Here is a tiny trained network, its code and every weight. The questions are about switching its units off for an input and a class, where a switched-off unit gives its printed mean instead of its output.

import numpy as np


def w(rows, s, z=0):
    codes = np.array(rows[::2]) - 128.0
    scale = np.full(codes.shape[1], s)
    scale[-1] = z or s
    return codes * scale


def f(y):
    return y / 2 * (1 + np.tanh(0.7978845608 * (y + 0.044715 * y**3)))


def log_softmax(a):
    a = a - a.max(-1, keepdims=True)
    return a - np.log(np.exp(a).sum(-1, keepdims=True))


def net(x, mask):
    res = np.array(x, float).reshape(1, 7) / 4 @ E
    y = f(res @ A[0][:, :-1].T + A[0][:, -1])
    res = res + np.where(mask, y, B[0][:, -1]) @ B[0][:, :-1]
    return log_softmax(res[-1] @ U[:, :-1].T + U[:, -1])


A, B = {}, {}
E = w([
[137,141,134,94,97,113],'x0',
[134,132,116,125,126,105],'x1',
[249,235,75,136,109,175],'x2',
[128,126,128,112,129,123],'x3',
[136,122,123,129,134,130],'x4',
[243,71,255,188,211,14],'x5',
[70,119,135,19,243,44],'x6',
],0.0055)
A[0] = w([
[58,107,57,47,171,82,223],'N0',
[116,191,16,113,69,217,206],'N1',
[193,194,143,156,122,171,42],'N2',
[59,119,68,84,126,129,88],'N3',
[44,49,206,197,54,174,220],'N4',
[226,200,89,193,71,176,55],'N5',
[187,152,242,188,144,81,202],'N6',
[255,166,141,189,176,115,173],'N7',
[74,90,218,43,211,50,109],'N8',
[94,213,51,27,70,123,174],'N9',
[152,183,75,76,217,223,252],'N10',
[237,157,245,172,112,70,84],'N11',
[162,219,52,30,211,99,219],'N12',
[184,107,221,156,126,49,248],'N13',
[189,124,237,64,240,57,202],'N14',
[25,97,83,58,184,120,85],'N15',
[40,66,74,10,137,116,250],'N16',
[209,140,203,204,166,57,91],'N17',
[216,234,75,208,79,192,164],'N18',
[198,205,134,177,95,154,41],'N19',
[237,156,209,57,143,87,253],'N20',
[42,94,55,69,127,153,172],'N21',
[228,117,216,173,168,64,153],'N22',
],0.0063,0.004)
B[0] = w([
[20,50,87,141,171,74,211],'N0',
[33,235,37,170,59,118,254],'N1',
[214,51,159,72,115,195,137],'N2',
[49,144,84,107,228,188,156],'N3',
[21,62,112,202,30,67,201],'N4',
[215,219,59,2,134,211,179],'N5',
[217,6,194,142,108,97,202],'N6',
[216,63,184,66,21,207,188],'N7',
[48,68,238,86,185,48,201],'N8',
[112,137,44,128,76,179,214],'N9',
[35,136,46,222,62,120,210],'N10',
[228,33,201,47,171,219,183],'N11',
[31,32,20,247,57,79,201],'N12',
[189,23,211,212,95,107,216],'N13',
[109,71,235,183,161,57,226],'N14',
[39,96,51,30,231,175,176],'N15',
[5,140,62,148,186,139,235],'N16',
[243,15,225,31,192,213,183],'N17',
[206,193,30,72,23,168,223],'N18',
[221,167,115,18,164,217,147],'N19',
[200,28,216,194,41,131,204],'N20',
[20,164,28,65,164,180,201],'N21',
[239,18,205,83,154,131,204],'N22',
],0.0052,0.0072)
U = w([
[22,146,45,254,11,110,253],'0',
[218,36,175,225,63,60,248],'1',
[43,131,28,36,226,129,48],'2',
[142,62,232,80,191,14,3],'3',
[139,221,4,156,62,194,29],'4',
[250,83,189,17,131,219,47],'5',
],0.0053,0.0041)

Each question gives the input, the list of numbers given to net, and the class t.
The units are the neurons (one row each of A and B). Each row of codes is followed by its name. A weight is (code - 128) times the scale printed after its matrix; where a second scale follows, it is the last column's (A, B and U).
mask holds one flag per neuron, in row order. A switched-off neuron (its flag False) gives its mean, the last column of its row in B, instead of its output. The means were averaged over made-up inputs and are rounded, as every weight is.
A unit's drop is (log p(t) with every unit on - log p(t) with that unit switched off) / (log p(t) with every unit on - log p(t) with every unit switched off).
The circuit of an input: a set's keep is (log p(t) with only the set's units on - log p(t) with every unit switched off) / (log p(t) with every unit on - log p(t) with every unit switched off). Starting from the 12 units with the biggest drops (on a tie, the unit counted first), units are removed one at a time, each time the one whose removal leaves the highest keep (on an exact tie, the one counted first), for as long as the keep stays at least 0.8.
circuit, biggest first: the units of the circuit, biggest drop first
k most important neurons: the k neurons with the biggest drops, biggest first
drop of u: that unit's drop, to one decimal
input [-8,3,8,-1,3,-6,7], class 0: circuit, biggest first : [N12]
input [2,4,3,-2,4,0,-5], class 4: circuit, biggest first : [N18; N14; N5]
input [-4,2,5,4,8,0,7], class 0: circuit, biggest first : [N12; N10]
input [4,-3,8,5,-4,-4,0], class 4: circuit, biggest first : [N5; N18]
input [-1,4,-4,-8,0,-7,2], class 2: 2 most important neurons : [N15; N21]
input [-5,-7,8,2,4,1,-2], class 5: circuit, biggest first : [N7; N5]
input [4,2,5,-8,6,0,-8], class 4: 2 most important neurons : [N1; N18]
input [-2,-1,-7,1,-4,0,1], class 2: drop of N19 : -0.1
input [2,5,2,-6,3,1,-2], class 5: drop of N15 : -0.1
input [-1,-8,3,4,1,6,-1], class 5: drop of N17 : 0.4
input [-7,-4,1,-1,-8,8,0], class 5: drop of N0 : 0.2
